Rows and roughly how far along a hidden order each lies, from 0 to 9:
In the rows, 100 means zero.
[105  77 122  95 106  92 118  99  74 103  92  97  97  76  98 105 100  90
  95 119  98  96  91 108 102 103  65  75 109 111 118 108 135  97 107 106
  54]
2
[105  78 173 101  96 103  97 105  75 101  89  95 100  86 102 106 108  86
  96 127 101  92  90 115 139 103  79  74 105 108 116  92 134  98 104  93
  84]
0
[104  87 154 100  95 101 118 106  85 102  94  97  97  95 101 108 103  76
  94 123 105  91  97 120 120 117  79  82  96 108 118 102 134 106 104  95
  69]
0
[ 94  97 173 106  98 110  18 117  92  98  85 106 108 136 103  96 108  85
 102 103 100 100  81 122 126  98 122  96  89 101  91  89  91  94 102  90
 117]
0
[105  91  69 127  79 106 111  96 101  98  92  99 113  91 106  96 105 112
 106 106 108 108  89 100 110  61 112 134 111  99  67  83  71  99 101 114
 127]
9
[ 93  95 178 106 108 113  42 114  90  98  85 105 108 123 104  94 110  89
  97 105  98  95  85 121 119  99 118  94  90  99 102  90 100  93  99  85
 117]
0
[101  99  60 125  83 105  95  96 115  95  97  96 108  95 106  95 104 110
 105  95 109 110  91  99 109  77 117 137  98 103  64  86  65  96  99 109
 147]
8
[ 99  78 170  95 131 109 124 101  84  99  91  93  97  59 105 106 110 112
  85 126  97  93 101  99 173  97  74  80 122 105 116  89 152  92  93  82
 124]
0
[113  91  94 100  91  84 141  97  64 103  90 113 106  60  93 101 101 121
 104 118  97  99 103  86 116  79  72  77 125  96  94  91 112 109 105 106
  60]
9
[ 84 104 124 113 104 114  74 113 129  91  91 112 110 117 105 113  96  82
 102  63 112 105  94 126  83 111 122 137  87 103 100  96  69 106  98 103
 146]
4
[103  77 167 101 115 105 130 105  80 100  90  97  97  73 104 108 106  95
  89 129 102  91  99 108 143 106  76  75 114 107 120  96 145 101  99  94
  91]
0
[ 83 102 133 110  93 106  35 114 117  96  87 112 115 134 107 103 102  87
 108  71 102 107  86 123 115  98 120 131  87 100  81  85  57  95 100  86
 168]
3
[104  93  88 129  75 105  89 103 105  92  88 106 114 106 105 100 103  88
 110  83 117 109  83 122 108  75 115 136  95 109  71  85  56 105 109 122
 117]
7
[101  83 163  99 112 104  98 105  85 100  92  96  99  81 103 107 106  92
  90 132 100  91  98 111 142 107  82  80 104 106 112  96 143  98 100  89
  91]
0
[114  92  82  92 100  85 128  95  63 104 100 116  94  58  91 104  95 120
 101 117  96 101 108  94  97  97  69  73 126 101 106 108 135 106 109 115
  69]
7
[102  87 110  91  92  91 100  97  80 104 101  94  94  93  96 103  98  78
 102 110  97  94  93 112  80 116  75  62  93 108 122 112 123  98 108 100
  48]
2

Next part:
[ 98  71 123  61  78 111  73 121 100  90 109  67  86  78 117  69 111  93
 107  84 111 126  43 149  94  92]
1
[ 69  85  99  65 123 106  80  78  66  50  78 104  82 150 132 107  76 111
 124 105 140 112  63 125  78 107]
6
[ 81 124  90  93  84 106  85 119 117 125  99  85 112  96  57 119 100 103
  72  90  70  91 114 127 127 119]
6
[ 76  98  87  70 105  96  80  81  70  72  95 105  90 126 106 109  81  97
  87 104 116 106  78 136  95 106]
5
[ 84  92 126  70 100 110  95 106  85  53 113  86  73  99 131  60  81  94
 114 109 125 126  44 180  75  99]
2
[ 76  92  88  78 108  94  92  73  62  67 103 116  91 118 109 113  76  97
  99 108 123 106  75 131  84  97]
5
[122  95 110 129 116 102 114  98 103  91  86 112  95 135 132  96 105 107
 127 107 111 104 117  51  83  92]
8
[ 92 118  83  73  91  87  72 100 106 113  91  89  96 123  93  94 104  93
  72  97  82  92 110 148 117 124]
8
[ 78  62 121  65 117 116  89  92  57  54 100  98  84  96 129  95  80 108
 140 107 153 123  28 120  72  80]
3
[ 60 113 103 103 137 140  92 107  96  69  68 101 100 148  97 170  78 133
 114  93 125 109  90  70  90  99]
8
[110 106  90 142 107  92 118  99 110 113  86 113 119 125  89 125 107 105
 111 101  85  92 148  19 102 100]
9
[122  82 109  91 101  92  91  95  94  91  97  92  87 116 137  61 103  95
 121 108 114 105  93 103  94 105]
8
[ 91 130  87 123 109 110  95 107 119 113  86 106 108 121  74 132 101 108
  82  95  85  88 132  85 109 112]
8
[114  80 128  92 100 105  97 108 101  95 110  88  95  88 113  50 101  99
 131 102 101 104 103  92  96 103]
7
[ 61 100  84 129 128 114 120  87  70  69  86 129 110 120  77 179  78 117
 108 108 134 109  89  62  83  77]
3
[100  87 118 114  97 114 104 120 106 116 106  94 113  92  86 107 102 111
 114  97  95 100 107  72 103  91]
6
[ 73 113 100  96 108 116  89 108 101 100  88  94 102 122  81 118  93 114
  98  98  99  98 106 105 103 112]
6
[ 88 120  88 129 115 107 106  97 109 104  89 113 104 131  87 132  98 111
  99 101  99  89 129  62 104 109]
8
[105  78 124  83  81 101  96 115  90 100 115  81 101  69  92  67 106  89
 114  95 100 116  77 126  94  91]
2
[ 90  94 111 101  99 119  96 119 107 112 101  86 108 101  84 109 102 115
 107 101  91 100 107  78 111 100]
7
[ 98  64 124  73  82  95  97 109  79  86 109  85  98  67 104  71 105  89
 119  96 116 125  51 122  83  78]
0
[110  82 105  75  60  81  99 115  88 121 125  83 107  42  77  76 112  75
  75  92  84 115  70 157 108  82]
0
[ 72 103  84 117 137 122 108  90  86  90  79 122 107 124  84 177  91 129
 113 100 125  93 104  25  96  87]
8
[ 72  54 134 114 144 142 116 106  70  48  91 113 103 126 118 154  81 136
 171 109 154 119  58   4  56  59]
6
[ 88  89 121  61  91 116  73 112  91  72 112  76  72  95 129  68  90 100
 105  98 117 125  45 175  94 101]
3
[ 85 102  86 122 129 114 104  86  99  97  78 121 107 127  92 156  99 126
 114 102 118  83 127  11 101  95]
9
[ 85  80 117  71 106 110  88  99  80  84 105  92  86  94 109  88  88 108
 117 105 123 107  68 115  92 100]
5

New part:
[142 102  99  98  99 105 120  92  87 105  87  96 127 103 105  54 113 104
 100 107  97  82  99  97 106  86 102  98 100 114 100 102]
7
[ 73 121  70 110  85  92 127  91  90  95  81 114  67  95 109 142  75 120
 102 105 106 102 106  85 100  97 104  89  92  77  98  85]
6
[139 102 111  96 101 101  87  94  97 102  94  93 131  99 104  78 123  92
 100 103  85  97 100 106 106  85 116 103 107 117  95 100]
3
[ 94 116  93 104  86  93  93  87  99  91  94 104 101  96 103 144 111 104
 101  98  88  99 101  97  98  89 116  99 105  95  95  84]
2
[138 103 101  97  97 105 114  87  86 103  83  97 125 102 104  62 115 102
 100 106  93  84  99  97 108  89 101  99  99 118 100  99]
7
[142  81 123 100 110  93 127 118 119 122 120  85 102 100 107  35 107 113
  95 102  94  76  98 120 101  66 112 106 106  85 103 116]
3
[ 95 120  77 106  85  92  67  86 101  86 101 106 111  97 111 166 118  91
 102  99  79 114 104  98  96  99 124  97 108  96  87  86]
0
[ 83 117  91 106  75  90  89  87 103  88  95 105  95  95 107 158 111 103
 101  95  90 100 100  95  96  92 116  98 105  92  95  83]
2
[ 50 118  89 108  82  87 137  99  96  94  81 108  58  89 108 165  75 119
 100 100 112  99 100  89  99  90  99  94  96  75 104  82]
6
[154  91 119  96 114  99  81 104 114 111 126  89 127 104 103  51 122  95
  98 102  73  98 104 121 104  85 118 105 109 100  94 115]
1
[ 59 122  81 104  83  98 135  91  77  86  64 115  69  94 104 163  73 116
 103 103 122 101 102  77 101 106  92  88  88  91 104  80]
9
[137 103 105  99 102  96 106 101 102 109 100  94 117  97 108  79 111 100
  99 107  82  95 101 106 107  77 122 105 108 100  95 101]
3
[160  98 102  94 107 111 120  88  82 107  86  97 121 109 103  16 103 110
 100 109 105  80 103  95 108  95  91  93  90 118 102 109]
9
[161  90 120  97 113  98  71 105 117 111 128  90 130 104 102  52 126  93
  98 101  73  99 105 121 103  89 120 106 109 101  92 115]
0
[ 66 123  76 105  82  99 133  82  78  86  65 113  74  96 105 147  80 120
 103 103 118  95 102  75 100 105  91  87  87  95 104  79]
9
[ 70 117  80 109  84  89 130  92  97  94  88 110  67  95 107 135  81 122
 101 101 102  93 103  90  97  90 107  92  97  74 100  85]
5
[ 84 117  77 108  84  96 134  82  85  93  83 110  77  99 104 117  87 123
 101 101 104  74 102  85  99  94  98  91  93  87 102  86]
7
[157  92 116  96 110 103  85 101 106 110 115  92 128 106 102  44 120  97
  98 103  83  93 103 115 104  87 112 102 104 109  97 112]
3
[134  99 112  98 103  96 107 100 102 107 101  92 120  97 106  73 114 100
  99 104  89  89  99 107 106  76 116 105 107 105  97 102]
3
[138  96 115  96 104  99 103  98 101 106 101  90 124  99 105  71 120  99
  99 103  91  87  98 107 105  79 113 106 106 111  99 104]
4
[107 113 101 101  90  94  89  90  97  95  96 105 110  96 105 127 116  97
 100  99  87  99 100  98 101  84 117 101 107 103  96  89]
3
[114 103 107 102  96  88 105 106 110 105 102  91 114  93 111 108 117  97
  98 101  86  93  97 110 102  70 122 107 113  94  95  94]
1
[ 88 116  84 107  85  98 123  83  88  93  84 109  85  98 104 118  96 117
 101 100 101  87 101  88  99  91 102  94  96  88 100  85]
6
[165  92 106  96 108 111 128  93  87 109  92  94 117 109 103  15 103 112
  99 108 105  76 102  97 107  92  89  94  92 114 104 111]
9
[134 109 100  98  98 100  93  90  90 102  92  98 128  99 105  88 116  96
 101 106  85  97 102  99 107  86 115 102 104 112  94  98]
4
[ 84 115  75 110  83  95 152  85  86  99  78 112  71 100 107  97  84 129
 101 103 107  76 102  84 100  93  95  90  92  82 104  88]
8
[ 76 123  83 104  81  97 101  79  85  84  81 112  84  97 104 159  92 114
 103  99 103 103 103  82  98 104 102  91  95  95  99  80]
6
